Below are the code and all the weights of a small trained network. Each question names an input and a class and asks about switching units off, where a switched-off unit gives its printed mean instead of its output.

import numpy as np


def w(rows, s, z=0):
    codes = np.array(rows[::2]) - 128.0
    scale = np.full(codes.shape[1], s)
    scale[-1] = z or s
    return codes * scale


def f(y):
    return np.maximum(y, 0)


def log_softmax(a):
    a = a - a.max(-1, keepdims=True)
    return a - np.log(np.exp(a).sum(-1, keepdims=True))


def net(x, mask):
    res = np.array(x, float).reshape(1, 4) / 4 @ E
    y = f(res @ A[0][:, :-1].T + A[0][:, -1])
    res = res + np.where(mask, y, B[0][:, -1]) @ B[0][:, :-1]
    return log_softmax(res[-1] @ U[:, :-1].T + U[:, -1])


A, B = {}, {}
E = w([
[79,41,183,206,100,243,121,123,141],'x0',
[88,234,89,171,185,167,126,15,161],'x1',
[33,254,145,55,154,207,214,218,99],'x2',
[254,202,99,122,136,141,189,94,108],'x3',
],0.0096)
A[0] = w([
[149,50,125,149,102,138,111,133,120,159],'neuron 1',
[179,123,112,94,119,88,135,129,132,122],'neuron 2',
[96,144,119,110,133,78,141,178,118,111],'neuron 3',
[105,153,129,124,126,178,145,134,133,218],'neuron 4',
[77,133,144,107,133,88,117,211,135,221],'neuron 5',
[145,104,138,164,126,68,80,67,135,186],'neuron 6',
[190,84,135,121,132,68,117,160,128,175],'neuron 7',
[94,81,135,118,106,158,124,161,129,194],'neuron 8',
[86,118,150,169,135,169,134,120,122,134],'neuron 9',
[143,179,122,132,138,145,159,79,136,89],'neuron 10',
[112,101,127,145,128,96,81,6,143,153],'neuron 11',
[191,212,118,108,140,99,146,91,126,254],'neuron 12',
[139,98,120,122,133,93,97,51,122,159],'neuron 13',
],0.017,0.005)
B[0] = w([
[95,87,249,134,230,66,120,62,140,233],'neuron 1',
[196,90,113,155,62,81,147,94,117,196],'neuron 2',
[118,142,100,80,95,102,68,172,128,174],'neuron 3',
[59,170,142,133,163,177,176,198,132,192],'neuron 4',
[120,104,89,48,113,114,70,225,112,209],'neuron 5',
[138,82,55,159,145,162,65,54,131,244],'neuron 6',
[205,41,154,137,70,37,119,82,127,235],'neuron 7',
[148,80,157,144,195,153,141,206,157,211],'neuron 8',
[196,139,106,170,117,199,187,145,108,190],'neuron 9',
[67,228,188,91,178,84,144,91,141,192],'neuron 10',
[73,145,15,122,157,196,61,75,133,242],'neuron 11',
[130,250,167,150,53,78,210,52,104,254],'neuron 12',
[120,143,98,161,95,186,71,54,149,215],'neuron 13',
],0.015,0.019)
U = w([
[138,46,181,140,128,108,56,136,155,100],'0',
[106,90,142,175,143,228,149,190,141,43],'1',
[155,142,116,150,9,67,107,67,98,79],'2',
[75,120,20,179,121,152,1,43,171,113],'3',
[81,119,92,18,73,127,68,217,98,250],'4',
[46,219,135,109,83,128,147,100,105,166],'5',
],0.0097,0.0014)

Each question gives the input, the list of numbers given to net, and the class t.
The units are the neurons (one row each of A and B). Each row of codes is followed by its name. A weight is (code - 128) times the scale printed after its matrix; where a second scale follows, it is the last column's (A, B and U).
mask holds one flag per neuron, in row order. A switched-off neuron (its flag False) gives its mean, the last column of its row in B, instead of its output. The means were averaged over made-up inputs and are rounded, as every weight is.
A unit's drop is (log p(t) with every unit on - log p(t) with that unit switched off) / (log p(t) with every unit on - log p(t) with every unit switched off).
The circuit of an input: a set's keep is (log p(t) with only the set's units on - log p(t) with every unit switched off) / (log p(t) with every unit on - log p(t) with every unit switched off). Starting from the 12 units with the biggest drops (on a tie, the unit counted first), units are removed one at a time, each time the one whose removal leaves the highest keep (on an exact tie, the one counted first), for as long as the keep stays at least 0.8.
units of the circuit, in order: the units of the circuit, biggest drop first
unit that matters most: the unit with the biggest drop
k most important neurons: the k neurons with the biggest drops, biggest first
drop when u is switched off: that unit's drop, to one decimal
input [1,-2,5,-8], class 4: units of the circuit, in order	neuron 5
input [4,-3,-2,6], class 0: units of the circuit, in order	neuron 12; neuron 11
input [-6,1,2,4], class 5: 3 most important neurons	neuron 7; neuron 10; neuron 6
input [-4,-2,8,2], class 4: 4 most important neurons	neuron 5; neuron 3; neuron 1; neuron 13
input [8,-5,0,4], class 0: 2 most important neurons	neuron 1; neuron 11
input [3,-4,7,6], class 4: 2 most important neurons	neuron 1; neuron 12
input [-8,0,3,-1], class 2: 4 most important neurons	neuron 12; neuron 2; neuron 4; neuron 11
input [-3,-1,-4,2], class 2: 3 most important neurons	neuron 7; neuron 2; neuron 12
input [6,3,3,4], class 5: 2 most important neurons	neuron 10; neuron 8
input [4,-2,-3,-4], class 0: 3 most important neurons	neuron 1; neuron 8; neuron 12
input [3,7,-1,4], class 5: 2 most important neurons	neuron 10; neuron 12
input [-4,-5,-4,-7], class 0: 2 most important neurons	neuron 7; neuron 1
input [4,-1,7,-2], class 1: 3 most important neurons	neuron 9; neuron 8; neuron 4
input [4,-6,6,-2], class 4: unit that matters most	neuron 5
input [8,-5,1,-7], class 1: 2 most important neurons	neuron 9; neuron 7
input [-6,5,-1,3], class 5: drop when neuron 7 is switched off	0.4
input [-4,-1,-4,2], class 2: drop when neuron 7 is switched off	0.3
input [2,-7,6,-5], class 4: drop when neuron 5 is switched off	0.3
